Below are the code and all the weights of a small trained network. Each question names an input and a target symbol and asks about switching units off, where a switched-off unit gives its printed mean instead of its output.

import numpy as np


def w(rows, s, z=0):
    codes = np.array(rows[::2]) - 128.0
    scale = np.full(codes.shape[1], s)
    scale[-1] = z or s
    return codes * scale


def f(y):
    return y / 2 * (1 + np.tanh(0.7978845608 * (y + 0.044715 * y**3)))


def softmax(a):
    e = np.exp(a - a.max(-1, keepdims=True))
    return e / e.sum(-1, keepdims=True)


def log_softmax(a):
    a = a - a.max(-1, keepdims=True)
    return a - np.log(np.exp(a).sum(-1, keepdims=True))


def net(x, mask):
    ids = ['αβγδεζθλμξπστφψω'.index(c) for c in x.split()]
    T = len(ids)
    res = E[ids] + P[:T]
    u = 0
    for l in range(2):
        q, k, v = (res @ M[l].T for M in (Q, K, V))
        z = softmax(np.where(np.tri(T) > 0, q @ k.T / 4**0.5, -1e9)) @ v
        res = res + np.where(mask[u], z, O[l][:, -1]) @ O[l][:, :-1]
        u += 1
        y = f(res @ A[l][:, :-1].T + A[l][:, -1])
        res = res + np.where(mask[u : u + 4], y, B[l][:, -1]) @ B[l][:, :-1]
        u += 4
    return log_softmax(res[-1] @ U[:, :-1].T + U[:, -1])


Q, K, V, O, A, B = {}, {}, {}, {}, {}, {}
E = w([
[180,167,27,183,3,106,172,97],'α',
[164,135,152,103,113,164,173,173],'β',
[162,157,173,104,114,162,175,180],'γ',
[132,145,161,76,122,155,170,151],'δ',
[64,102,151,111,80,201,72,153],'ε',
[134,72,75,93,101,176,162,189],'ζ',
[199,130,100,146,139,171,180,223],'θ',
[81,89,102,151,124,115,143,201],'λ',
[83,97,132,57,150,88,177,129],'μ',
[126,103,68,74,150,143,159,170],'ξ',
[113,173,134,107,154,65,175,200],'π',
[129,121,133,139,206,96,116,152],'σ',
[176,112,198,107,158,76,129,132],'τ',
[138,164,118,99,128,74,62,197],'φ',
[166,68,87,55,107,126,38,146],'ψ',
[228,140,117,83,134,84,92,180],'ω',
],0.021)
P = w([
[132,174,57,127,126,106,167,2],'0',
[137,159,87,114,125,104,168,63],'1',
[115,153,118,87,134,106,152,80],'2',
[123,137,139,79,130,107,147,116],'3',
[120,132,153,70,136,108,137,138],'4',
[122,124,169,59,136,109,134,163],'5',
[121,115,178,56,136,107,126,185],'6',
[134,104,187,62,138,105,126,215],'7',
[127,96,199,57,135,105,115,227],'8',
[113,81,204,53,137,98,106,240],'9',
],0.0091)
Q[0] = w([
[225,146,100,154,122,120,195,64],'L0H0',
[216,92,151,37,209,92,68,208],'L0H0',
[135,184,114,70,214,93,157,204],'L0H0',
[106,183,126,180,199,75,107,11],'L0H0',
],0.012)
K[0] = w([
[159,165,31,138,106,45,176,17],'L0H0',
[170,117,189,16,168,84,54,232],'L0H0',
[131,81,166,125,239,72,104,165],'L0H0',
[173,210,112,188,80,108,81,2],'L0H0',
],0.0087)
V[0] = w([
[209,64,105,151,112,115,95,52],'L0H0',
[118,121,140,125,114,34,134,94],'L0H0',
[86,74,254,72,94,207,229,119],'L0H0',
[104,201,135,149,77,251,177,114],'L0H0',
],0.0081)
O[0] = w([
[135,159,250,2,89,180,134,52,28],'L0H0',
[141,158,145,97,75,30,253,95,141],'L0H0',
[197,2,93,167,114,104,149,140,143],'L0H0',
[152,101,72,239,90,240,104,112,1],'L0H0',
],0.0082,0.0059)
A[0] = w([
[159,101,161,29,165,143,91,102,254],'L0N0',
[95,111,222,147,71,91,148,131,103],'L0N1',
[19,130,2,208,113,137,183,128,62],'L0N2',
[78,103,23,213,30,119,140,123,235],'L0N3',
],0.0074,0.0072)
B[0] = w([
[242,116,164,176,98,169,103,219,245],'L0N0',
[47,145,48,156,203,254,126,168,142],'L0N1',
[71,137,193,34,118,111,175,196,170],'L0N2',
[50,223,201,196,87,130,175,124,228],'L0N3',
],0.0085,0.011)
Q[1] = w([
[177,225,125,38,199,132,150,78],'L1H0',
[166,170,208,170,198,195,123,157],'L1H0',
[163,135,148,95,220,120,214,176],'L1H0',
[36,76,103,166,73,149,85,7],'L1H0',
],0.013)
K[1] = w([
[202,219,224,34,98,35,68,87],'L1H0',
[85,111,101,7,135,115,96,156],'L1H0',
[118,135,161,132,203,38,72,215],'L1H0',
[115,182,94,156,59,169,183,14],'L1H0',
],0.011)
V[1] = w([
[35,213,135,69,181,67,103,148],'L1H0',
[56,82,158,140,111,153,88,48],'L1H0',
[138,142,247,149,244,146,254,82],'L1H0',
[160,164,191,235,143,75,33,97],'L1H0',
],0.0085)
O[1] = w([
[97,200,113,52,152,107,99,149,197],'L1H0',
[194,117,78,143,145,114,113,156,4],'L1H0',
[98,38,146,150,156,64,91,161,143],'L1H0',
[127,129,212,153,253,103,135,150,125],'L1H0',
],0.015,0.021)
A[1] = w([
[142,86,139,148,133,123,49,168,2],'L1N0',
[188,102,70,183,148,171,94,7,153],'L1N1',
[142,151,160,77,126,158,129,168,180],'L1N2',
[193,174,112,143,47,148,87,125,76],'L1N3',
],0.013,0.0097)
B[1] = w([
[132,111,138,40,152,119,209,28,137],'L1N0',
[208,186,248,82,189,131,90,139,130],'L1N1',
[125,123,77,162,131,92,118,107,253],'L1N2',
[160,56,154,114,227,154,133,69,151],'L1N3',
],0.012,0.034)
U = w([
[114,127,131,123,132,137,147,127,103],'α',
[173,155,212,103,56,100,103,163,152],'β',
[109,106,98,218,134,65,159,76,80],'γ',
[128,101,88,206,112,61,130,85,131],'δ',
[204,122,69,160,146,53,199,158,138],'ε',
[149,109,121,132,156,127,104,108,190],'ζ',
[60,136,148,185,123,214,29,161,195],'θ',
[157,102,94,138,113,123,58,165,208],'λ',
[191,119,109,119,43,58,165,116,162],'μ',
[104,105,78,76,117,188,153,109,192],'ξ',
[56,113,139,88,86,163,98,135,96],'π',
[99,78,108,149,215,126,106,163,117],'σ',
[88,90,171,106,121,113,158,109,44],'τ',
[136,168,103,108,181,160,166,152,148],'φ',
[125,188,152,150,60,108,227,49,82],'ψ',
[2,148,227,84,141,242,101,108,9],'ω',
],0.0083,0.012)

Each question gives the input, a string of symbols that net reads in full, and the target symbol t.
The units are the heads (4 rows each of Q, K, V and O) and the neurons (one row each of A and B). Each row of codes is followed by its name. A weight is (code - 128) times the scale printed after its matrix; where a second scale follows, it is the last column's (O, A, B and U).
mask holds one flag per unit, layer by layer, with each layer's heads first. A switched-off unit (its flag False) gives its mean, the last column of its rows in O or B, instead of its output. The means were averaged over made-up inputs and are rounded, as every weight is.
A unit's drop is (log p(t) with every unit on - log p(t) with that unit switched off) / (log p(t) with every unit on - log p(t) with every unit switched off).
The circuit of an input: a set's keep is (log p(t) with only the set's units on - log p(t) with every unit switched off) / (log p(t) with every unit on - log p(t) with every unit switched off). Starting from all 10 units, units are removed one at a time, each time the one whose removal leaves the highest keep (on an exact tie, the one counted first), for as long as the keep stays at least 0.8.
units of the circuit, in order: the units of the circuit, biggest drop first
unit that matters most: the unit with the biggest drop
top k neurons: the k neurons with the biggest drops, biggest first
k most important neurons of layer l: the k neurons of layer l with the biggest drops, biggest first
input μ ε δ β, target ε: units of the circuit, in order	[L1H0, L0H0]
input β δ λ β ζ, target ξ: top 2 neurons	[L0N3, L1N2]
input β δ β β τ ξ ξ φ, target φ: units of the circuit, in order	[L1H0, L1N2, L0H0]
input ω σ ψ β β φ ω σ ε β, target σ: unit that matters most	L0H0
input β ω δ π μ σ ε π, target σ: units of the circuit, in order	[L0N0, L1H0]
input α δ ε φ ε π ζ ε π β, target π: top 2 neurons	[L0N0, L0N2]
input γ δ γ β β γ, target γ: units of the circuit, in order	[L0H0, L1H0]
input π μ β β ε θ σ ξ β ξ, target ξ: units of the circuit, in order	[L0H0, L1H0]
input α β μ β ξ, target ξ: units of the circuit, in order	[L1H0, L0N3]
input λ ξ ψ β ψ π θ ψ μ π, target ψ: units of the circuit, in order	[L1H0, L0N0]
input ε β ε τ μ, target τ: top 3 neurons	[L1N2, L0N0, L1N0]
input ε ψ θ β φ σ, target φ: units of the circuit, in order	[L1H0, L1N2, L0H0]
input π τ ε β ω π π, target ω: units of the circuit, in order	[L1H0, L0N0]
input ε μ ζ π φ σ δ ε γ, target ε: top 2 neurons	[L0N3, L0N2]
input ζ β β ψ ε β σ δ π β, target π: units of the circuit, in order	[L1H0, L0H0, L0N0]
input τ μ α σ, target σ: most important neuron of layer 0	[L0N2]
input π θ ω ε μ γ φ π, target φ: units of the circuit, in order	[L1H0, L0H0, L1N2]
input τ β ζ ζ, target ξ: 2 most important neurons of layer 1	[L1N2, L1N3]
input ε ψ τ ε μ ψ ε φ, target ψ: units of the circuit, in order	[L1H0, L0N0, L0H0, L0N3]
input ξ ξ β β ω θ, target ω: units of the circuit, in order	[L1H0, L0H0]
input γ β ζ β μ ω φ, target ω: units of the circuit, in order	[L1H0]
input ζ ω ξ θ μ τ β, target τ: units of the circuit, in order	[L1H0, L0H0, L1N0]
input π σ γ φ ε π, target φ: top 3 neurons	[L0N0, L0N3, L1N2]
input β π σ ε, target θ: top 2 neurons	[L0N3, L1N2]
input σ α θ α β α λ δ, target λ: 2 most important neurons of layer 0	[L0N3, L0N2]
input θ ζ β δ γ γ π β ε δ, target ε: top 2 neurons	[L0N3, L0N0]
input ψ φ δ θ π β θ μ, target μ: top 2 neurons	[L0N0, L0N3]
input ε θ φ ζ θ μ ε ψ β, target ψ: top 3 neurons	[L0N0, L1N2, L0N3]
input μ φ σ τ, target φ: top 2 neurons	[L0N1, L0N3]
input β θ ε ξ τ ξ π φ ε γ, target φ: top neuron	[L1N2]
